Below is a small trained network, with its code and all its weights. Each question gives an input and a target symbol and asks what happens when units are switched off, that is, made to give their printed mean instead of their output.

import numpy as np


def w(rows, s, z=0):
    codes = np.array(rows[::2]) - 128.0
    scale = np.full(codes.shape[1], s)
    scale[-1] = z or s
    return codes * scale


def f(y):
    return y / 2 * (1 + np.tanh(0.7978845608 * (y + 0.044715 * y**3)))


def softmax(a):
    e = np.exp(a - a.max(-1, keepdims=True))
    return e / e.sum(-1, keepdims=True)


def log_softmax(a):
    a = a - a.max(-1, keepdims=True)
    return a - np.log(np.exp(a).sum(-1, keepdims=True))


def net(x, mask):
    ids = ['Ξηθλτω'.index(c) for c in x.split()]
    T = len(ids)
    res = E[ids] + P[:T]
    u = 0
    for l in range(3):
        q, k, v = (res @ M[l].T for M in (Q, K, V))
        z = softmax(np.where(np.tri(T) > 0, q @ k.T / 2**0.5, -1e9)) @ v
        res = res + np.where(mask[u], z, O[l][:, -1]) @ O[l][:, :-1]
        u += 1
        y = f(res @ A[l][:, :-1].T + A[l][:, -1])
        res = res + np.where(mask[u : u + 12], y, B[l][:, -1]) @ B[l][:, :-1]
        u += 12
    return log_softmax(res[-1] @ U[:, :-1].T + U[:, -1])


Q, K, V, O, A, B = {}, {}, {}, {}, {}, {}
E = w([
[120,154,145,155],'Ξ',
[169,65,164,180],'η',
[106,168,103,161],'θ',
[70,254,150,121],'λ',
[122,51,173,145],'τ',
[64,112,170,114],'ω',
],0.021)
P = w([
[102,70,12,104],'0',
[106,95,240,234],'1',
[125,104,152,82],'2',
[100,118,45,79],'3',
[63,119,225,205],'4',
[155,101,157,102],'5',
[105,112,39,82],'6',
[77,124,219,211],'7',
[176,104,164,108],'8',
[102,113,35,88],'9',
[117,127,219,229],'10',
],0.011)
Q[0] = w([
[101,112,95,173],'0.h1',
[248,149,95,70],'0.h1',
],0.011)
K[0] = w([
[86,67,1,209],'0.h1',
[184,161,164,216],'0.h1',
],0.0066)
V[0] = w([
[253,64,18,92],'0.h1',
[140,117,144,181],'0.h1',
],0.0043)
O[0] = w([
[61,63,122,216,4],'0.h1',
[173,144,76,1,114],'0.h1',
],0.0077,0.004)
A[0] = w([
[135,98,62,156,120],'0.n1',
[109,150,183,117,4],'0.n2',
[114,182,182,57,104],'0.n3',
[170,114,101,104,187],'0.n4',
[156,100,190,120,83],'0.n5',
[122,102,191,195,180],'0.n6',
[81,99,78,56,176],'0.n7',
[111,96,143,146,72],'0.n8',
[159,11,108,95,108],'0.n9',
[120,164,44,76,102],'0.n10',
[141,84,198,102,29],'0.n11',
[111,141,149,156,137],'0.n12',
],0.012,0.003)
B[0] = w([
[158,96,49,153,133],'0.n1',
[176,120,122,225,177],'0.n2',
[173,94,93,131,241],'0.n3',
[123,24,148,155,130],'0.n4',
[112,195,78,67,175],'0.n5',
[141,253,132,124,254],'0.n6',
[131,44,81,86,181],'0.n7',
[83,138,90,214,148],'0.n8',
[69,80,145,133,184],'0.n9',
[66,151,52,44,172],'0.n10',
[110,163,156,113,181],'0.n11',
[155,115,161,127,175],'0.n12',
],0.007,0.0071)
Q[1] = w([
[80,161,118,253],'1.h1',
[24,246,63,169],'1.h1',
],0.0042)
K[1] = w([
[64,12,87,255],'1.h1',
[149,71,67,142],'1.h1',
],0.0047)
V[1] = w([
[191,66,205,1],'1.h1',
[132,200,145,183],'1.h1',
],0.0057)
O[1] = w([
[8,129,250,140,4],'1.h1',
[173,182,254,209,76],'1.h1',
],0.0075,0.0029)
A[1] = w([
[147,145,186,104,145],'1.n1',
[218,165,196,176,179],'1.n2',
[143,176,74,79,126],'1.n3',
[84,169,77,142,72],'1.n4',
[227,108,96,109,160],'1.n5',
[153,64,40,68,7],'1.n6',
[205,254,85,158,141],'1.n7',
[186,155,157,47,207],'1.n8',
[169,28,40,140,149],'1.n9',
[120,116,159,26,255],'1.n10',
[113,155,157,166,139],'1.n11',
[82,178,148,99,75],'1.n12',
],0.0099,0.0049)
B[1] = w([
[63,188,75,132,153],'1.n1',
[49,82,167,142,208],'1.n2',
[131,217,120,112,178],'1.n3',
[118,207,183,74,159],'1.n4',
[123,185,162,254,153],'1.n5',
[75,176,154,152,184],'1.n6',
[97,136,156,68,251],'1.n7',
[175,69,30,180,179],'1.n8',
[88,148,143,210,187],'1.n9',
[142,49,29,95,191],'1.n10',
[106,121,146,101,161],'1.n11',
[159,216,117,116,155],'1.n12',
],0.0073,0.012)
Q[2] = w([
[254,232,207,90],'2.h1',
[51,104,169,108],'2.h1',
],0.01)
K[2] = w([
[84,130,102,141],'2.h1',
[2,126,156,183],'2.h1',
],0.0082)
V[2] = w([
[146,153,38,254],'2.h1',
[158,81,30,201],'2.h1',
],0.0061)
O[2] = w([
[143,51,126,2,254],'2.h1',
[217,194,140,184,143],'2.h1',
],0.0085,0.0076)
A[2] = w([
[105,142,113,177,254],'2.n1',
[145,158,159,89,205],'2.n2',
[60,138,109,120,128],'2.n3',
[28,152,96,110,17],'2.n4',
[131,246,162,81,58],'2.n5',
[104,117,192,88,170],'2.n6',
[167,104,49,106,51],'2.n7',
[94,18,113,141,67],'2.n8',
[177,50,139,98,253],'2.n9',
[230,69,155,173,40],'2.n10',
[192,72,230,188,16],'2.n11',
[88,94,182,236,241],'2.n12',
],0.013,0.0049)
B[2] = w([
[119,185,56,98,167],'2.n1',
[113,72,108,155,186],'2.n2',
[124,190,165,80,197],'2.n3',
[159,117,194,110,221],'2.n4',
[170,65,134,190,254],'2.n5',
[77,112,68,108,180],'2.n6',
[136,77,141,72,158],'2.n7',
[117,68,173,180,185],'2.n8',
[175,254,178,91,173],'2.n9',
[140,89,105,53,137],'2.n10',
[71,49,84,110,136],'2.n11',
[195,188,97,144,181],'2.n12',
],0.0096,0.02)
U = w([
[22,71,158,96,206],'Ξ',
[199,133,161,76,4],'η',
[23,130,2,15,224],'θ',
[102,219,137,93,126],'λ',
[126,36,57,137,185],'τ',
[164,144,212,205,72],'ω',
],0.0096,0.004)

Each question gives the input, a string of symbols that net reads in full, and the target symbol t.
The units are the heads (2 rows each of Q, K, V and O) and the neurons (one row each of A and B). Each row of codes is followed by its name. A weight is (code - 128) times the scale printed after its matrix; where a second scale follows, it is the last column's (O, A, B and U).
mask holds one flag per unit, layer by layer, with each layer's heads first. A switched-off unit (its flag False) gives its mean, the last column of its rows in O or B, instead of its output. The means were averaged over made-up inputs and are rounded, as every weight is.
A unit's drop is (log p(t) with every unit on - log p(t) with that unit switched off) / (log p(t) with every unit on - log p(t) with every unit switched off).
The circuit of an input: a set's keep is (log p(t) with only the set's units on - log p(t) with every unit switched off) / (log p(t) with every unit on - log p(t) with every unit switched off). Starting from the 12 units with the biggest drops (on a tie, the unit counted first), units are removed one at a time, each time the one whose removal leaves the highest keep (on an exact tie, the one counted first), for as long as the keep stays at least 0.8.
units of the circuit, in order: the units of the circuit, biggest drop first
k most important neurons: the k neurons with the biggest drops, biggest first
top k neurons in layer l: the k neurons of layer l with the biggest drops, biggest first
input η η ω, target η: 2 most important neurons : (2.n9, 1.n2)
input τ ω ω, target η: 3 most important neurons : (2.n9, 1.n7, 0.n6)
input ω λ θ λ Ξ ω θ λ, target ω: units of the circuit, in order : (2.n5)
input ω λ λ ω ω ω λ, target η: units of the circuit, in order : (2.n5, 2.n4, 0.n10)
input Ξ λ λ η λ τ Ξ θ, target Ξ: 4 most important neurons : (0.n6, 1.n9, 0.n1, 1.n6)
input η Ξ λ ω τ ω η ω ω ω η, target η: top 3 neurons in layer 0 : (0.n1, 0.n6, 0.n5)
input θ Ξ η η θ ω Ξ λ Ξ τ Ξ, target θ: 2 most important neurons : (1.n9, 2.n6)
input ω η ω η τ Ξ, target λ: 4 most important neurons : (2.n5, 0.n6, 2.n2, 0.n10)
input Ξ θ η η λ Ξ ω η λ η τ, target Ξ: 2 most important neurons : (0.n5, 1.n9)
input θ λ η τ θ ω ω ω, target θ: top 2 neurons in layer 0 : (0.n1, 0.n6)
input τ ω ω τ ω λ λ ω ω ω η, target τ: 3 most important neurons : (0.n6, 1.n9, 0.n5)
input ω λ θ τ η η Ξ λ, target ω: 4 most important neurons : (2.n5, 0.n7, 1.n9, 0.n6)
input Ξ λ ω ω λ λ ω, target Ξ: top 2 neurons in layer 0 : (0.n6, 0.n7)
input ω ω λ λ ω θ ω Ξ η θ ω, target ω: top 3 neurons in layer 0 : (0.n6, 0.n7, 0.n2)
input ω λ τ, target Ξ: top 2 neurons in layer 2 : (2.n8, 2.n5)
input τ θ λ τ τ Ξ Ξ ω, target τ: 2 most important neurons : (1.n9, 0.n6)
input Ξ θ τ η θ ω λ θ, target Ξ: 3 most important neurons : (1.n9, 0.n6, 0.n1)
input θ ω η η Ξ Ξ ω ω ω ω λ, target θ: 3 most important neurons : (1.n9, 2.n6, 0.n1)
input τ θ λ θ ω, target τ: 2 most important neurons : (0.n6, 1.n9)
input η η ω ω η θ η Ξ, target η: top 2 neurons in layer 1 : (1.n9, 1.n5)
input θ η τ λ η η ω θ, target θ: top 2 neurons in layer 2 : (2.n6, 2.n4)
input ω η η ω ω θ, target θ: top neuron in layer 1 : (1.n12)
input θ Ξ ω Ξ η, target θ: top neuron in layer 2 : (2.n6)
input η τ η ω θ ω η η, target η: top 4 neurons in layer 0 : (0.n1, 0.n6, 0.n5, 0.n8)
